Here is a tiny trained network, its code and every weight. The questions are about switching its units off for an input and a target symbol, where a switched-off unit gives its printed mean instead of its output.

import numpy as np


def w(rows, s, z=0):
    codes = np.array(rows[::2]) - 128.0
    scale = np.full(codes.shape[1], s)
    scale[-1] = z or s
    return codes * scale


def f(y):
    return np.maximum(y, 0)


def softmax(a):
    e = np.exp(a - a.max(-1, keepdims=True))
    return e / e.sum(-1, keepdims=True)


def log_softmax(a):
    a = a - a.max(-1, keepdims=True)
    return a - np.log(np.exp(a).sum(-1, keepdims=True))


def net(x, mask):
    ids = ['αβγδθμξσ'.index(c) for c in x.split()]
    T = len(ids)
    res = E[ids] + P[:T]
    u = 0
    for l in range(2):
        q, k, v = (res @ M[l].T for M in (Q, K, V))
        z = softmax(np.where(np.tri(T) > 0, q @ k.T / 4**0.5, -1e9)) @ v
        res = res + np.where(mask[u], z, O[l][:, -1]) @ O[l][:, :-1]
        u += 1
        y = f(res @ A[l][:, :-1].T + A[l][:, -1])
        res = res + np.where(mask[u : u + 4], y, B[l][:, -1]) @ B[l][:, :-1]
        u += 4
    return log_softmax(res[-1] @ U[:, :-1].T + U[:, -1])


Q, K, V, O, A, B = {}, {}, {}, {}, {}, {}
E = w([
[94,215,195,80,132,204,148,191],'α',
[163,107,112,97,109,169,221,135],'β',
[85,197,93,168,63,126,68,117],'γ',
[199,172,96,132,47,129,156,210],'δ',
[148,145,94,149,34,124,39,249],'θ',
[143,204,57,154,90,119,232,85],'μ',
[85,115,20,84,209,172,132,165],'ξ',
[9,79,98,214,86,117,155,125],'σ',
],0.014)
P = w([
[182,101,150,134,168,85,110,50],'0',
[146,101,146,63,136,45,141,82],'1',
[177,106,117,194,162,139,112,77],'2',
[122,122,116,67,112,68,178,126],'3',
[152,109,91,194,123,175,134,107],'4',
[104,132,95,63,86,87,190,157],'5',
[138,124,72,201,107,205,150,125],'6',
[88,138,80,63,68,101,204,177],'7',
[126,123,40,211,92,235,161,147],'8',
[74,148,66,75,54,108,213,213],'9',
[109,132,8,240,83,248,188,178],'10',
[78,156,69,111,46,136,231,202],'11',
],0.012)
Q[0] = w([
[205,79,228,70,255,121,13,64],'L0H1',
[203,142,134,137,172,155,90,109],'L0H1',
[192,90,188,151,111,132,156,102],'L0H1',
[107,88,195,117,121,208,109,95],'L0H1',
],0.0088)
K[0] = w([
[205,45,62,147,138,1,87,97],'L0H1',
[168,131,88,135,135,111,104,78],'L0H1',
[116,106,82,124,155,127,169,122],'L0H1',
[122,55,86,154,156,114,92,124],'L0H1',
],0.0097)
V[0] = w([
[109,54,171,102,254,190,111,210],'L0H1',
[14,81,17,181,37,100,174,101],'L0H1',
[61,188,144,133,166,154,125,67],'L0H1',
[118,42,37,217,103,8,177,124],'L0H1',
],0.0033)
O[0] = w([
[86,150,49,211,110,28,134,139,3],'L0H1',
[115,165,223,48,120,201,120,177,237],'L0H1',
[117,160,131,162,173,124,130,146,142],'L0H1',
[203,140,149,2,112,171,12,63,141],'L0H1',
],0.0067,0.0037)
A[0] = w([
[149,118,147,148,191,2,80,94,2],'L0N1',
[36,128,137,158,173,121,197,80,109],'L0N2',
[70,145,112,157,132,99,85,129,100],'L0N3',
[120,167,203,102,194,142,114,129,75],'L0N4',
],0.0086,0.0054)
B[0] = w([
[177,74,192,140,151,180,91,38,130],'L0N1',
[134,2,97,56,101,159,74,124,252],'L0N2',
[163,137,233,76,98,208,187,145,187],'L0N3',
[36,97,11,222,55,117,154,134,137],'L0N4',
],0.0071,0.0028)
Q[1] = w([
[135,102,104,248,187,95,102,73],'L1H1',
[97,136,133,77,129,15,148,146],'L1H1',
[151,102,163,122,158,10,51,102],'L1H1',
[147,144,79,210,73,189,117,155],'L1H1',
],0.015)
K[1] = w([
[140,112,217,51,185,9,88,96],'L1H1',
[162,49,84,198,194,182,80,89],'L1H1',
[224,102,175,134,161,76,92,35],'L1H1',
[41,136,54,71,80,53,173,141],'L1H1',
],0.012)
V[1] = w([
[62,185,69,135,149,92,24,147],'L1H1',
[204,51,112,89,71,148,74,253],'L1H1',
[131,177,168,158,2,114,98,93],'L1H1',
[251,241,73,101,119,121,152,130],'L1H1',
],0.0095)
O[1] = w([
[198,122,148,61,187,174,76,193,60],'L1H1',
[165,89,147,111,139,34,79,69,255],'L1H1',
[95,132,250,161,213,150,198,81,240],'L1H1',
[81,174,99,128,231,96,127,157,241],'L1H1',
],0.013,0.0052)
A[1] = w([
[158,37,59,104,212,131,209,6,103],'L1N1',
[219,26,234,8,175,131,13,40,2],'L1N2',
[153,236,255,51,228,205,106,145,136],'L1N3',
[175,36,92,125,23,129,83,128,119],'L1N4',
],0.0061,0.0081)
B[1] = w([
[158,144,135,128,82,104,56,179,182],'L1N1',
[155,156,49,145,159,163,215,52,164],'L1N2',
[131,12,89,147,102,108,135,184,253],'L1N3',
[86,122,151,125,236,155,130,161,199],'L1N4',
],0.011,0.014)
U = w([
[123,99,129,148,117,128,105,154,82],'α',
[138,92,105,136,147,112,134,121,39],'β',
[144,123,183,113,99,183,111,120,254],'γ',
[98,162,138,187,185,124,181,199,86],'δ',
[144,114,198,157,166,56,87,159,139],'θ',
[122,90,76,177,3,103,90,147,163],'μ',
[140,119,93,116,126,146,61,171,153],'ξ',
[118,23,160,187,109,112,116,181,88],'σ',
],0.0052,0.0062)

Each question gives the input, a string of symbols that net reads in full, and the target symbol t.
The units are the heads (4 rows each of Q, K, V and O) and the neurons (one row each of A and B). Each row of codes is followed by its name. A weight is (code - 128) times the scale printed after its matrix; where a second scale follows, it is the last column's (O, A, B and U).
mask holds one flag per unit, layer by layer, with each layer's heads first. A switched-off unit (its flag False) gives its mean, the last column of its rows in O or B, instead of its output. The means were averaged over made-up inputs and are rounded, as every weight is.
A unit's drop is (log p(t) with every unit on - log p(t) with that unit switched off) / (log p(t) with every unit on - log p(t) with every unit switched off).
The circuit of an input: a set's keep is (log p(t) with only the set's units on - log p(t) with every unit switched off) / (log p(t) with every unit on - log p(t) with every unit switched off). Starting from all 10 units, units are removed one at a time, each time the one whose removal leaves the highest keep (on an exact tie, the one counted first), for as long as the keep stays at least 0.8.
units of the circuit, in order: the units of the circuit, biggest drop first
most important unit: the unit with the biggest drop
k most important neurons: the k neurons with the biggest drops, biggest first
k most important neurons of layer l: the k neurons of layer l with the biggest drops, biggest first
drop when u is switched off: that unit's drop, to one decimal
input β γ δ γ θ μ γ δ α ξ ξ, target ξ: most important unit	L1N4
input δ θ γ ξ β θ δ, target β: units of the circuit, in order	L1N2; L1H1
input σ ξ δ γ γ γ δ δ γ μ δ β, target θ: units of the circuit, in order	L1H1; L0H1
input σ β δ, target μ: 2 most important neurons	L1N4; L0N2
input ξ ξ θ, target ξ: units of the circuit, in order	L1H1; L1N4
input σ γ γ γ δ ξ ξ, target ξ: units of the circuit, in order	L1H1; L1N4
input ξ γ γ μ σ γ γ ξ δ β, target θ: units of the circuit, in order	L1H1; L1N1
input γ δ γ μ, target σ: units of the circuit, in order	L1N3; L1H1; L0H1
input σ μ δ γ γ δ μ σ, target δ: units of the circuit, in order	L1H1; L0H1
input β β μ γ β γ μ γ ξ, target σ: units of the circuit, in order	L1N3; L1H1
input θ μ δ β δ σ ξ, target γ: units of the circuit, in order	L1H1; L1N3
input δ μ γ β, target σ: units of the circuit, in order	L1H1; L1N3
input σ μ γ, target δ: 2 most important neurons	L0N2; L1N1
input γ μ γ γ γ σ ξ γ γ μ σ, target δ: units of the circuit, in order	L1H1
input γ μ μ β μ ξ μ μ θ σ, target β: units of the circuit, in order	L1N2; L1H1; L0H1
input γ γ ξ γ δ ξ, target θ: units of the circuit, in order	L1H1; L1N1
input α σ γ μ γ, target μ: units of the circuit, in order	L0H1; L1H1
input δ μ δ γ γ μ β, target δ: 2 most important neurons	L0N2; L1N3
input σ μ γ α θ μ, target μ: 2 most important neurons	L0N2; L0N3
input μ γ γ δ ξ β γ μ, target σ: 3 most important neurons	L1N3; L0N2; L1N2
input ξ μ γ γ δ γ γ δ δ, target θ: most important neuron of layer 1	L1N3
input σ μ ξ α, target ξ: 2 most important neurons of layer 1	L1N4; L1N3
input σ α μ σ μ δ δ γ γ γ γ, target γ: 4 most important neurons	L1N3; L0N2; L0N3; L1N4
input μ γ γ μ θ γ, target β: drop when L1N1 is switched off	0.0
input μ ξ δ γ ξ δ, target ξ: drop when L1N4 is switched off	0.3
input γ δ γ σ δ γ, target θ: drop when L1H1 is switched off	1.0
input μ ξ γ δ δ δ γ, target θ: drop when L0H1 is switched off	0.1
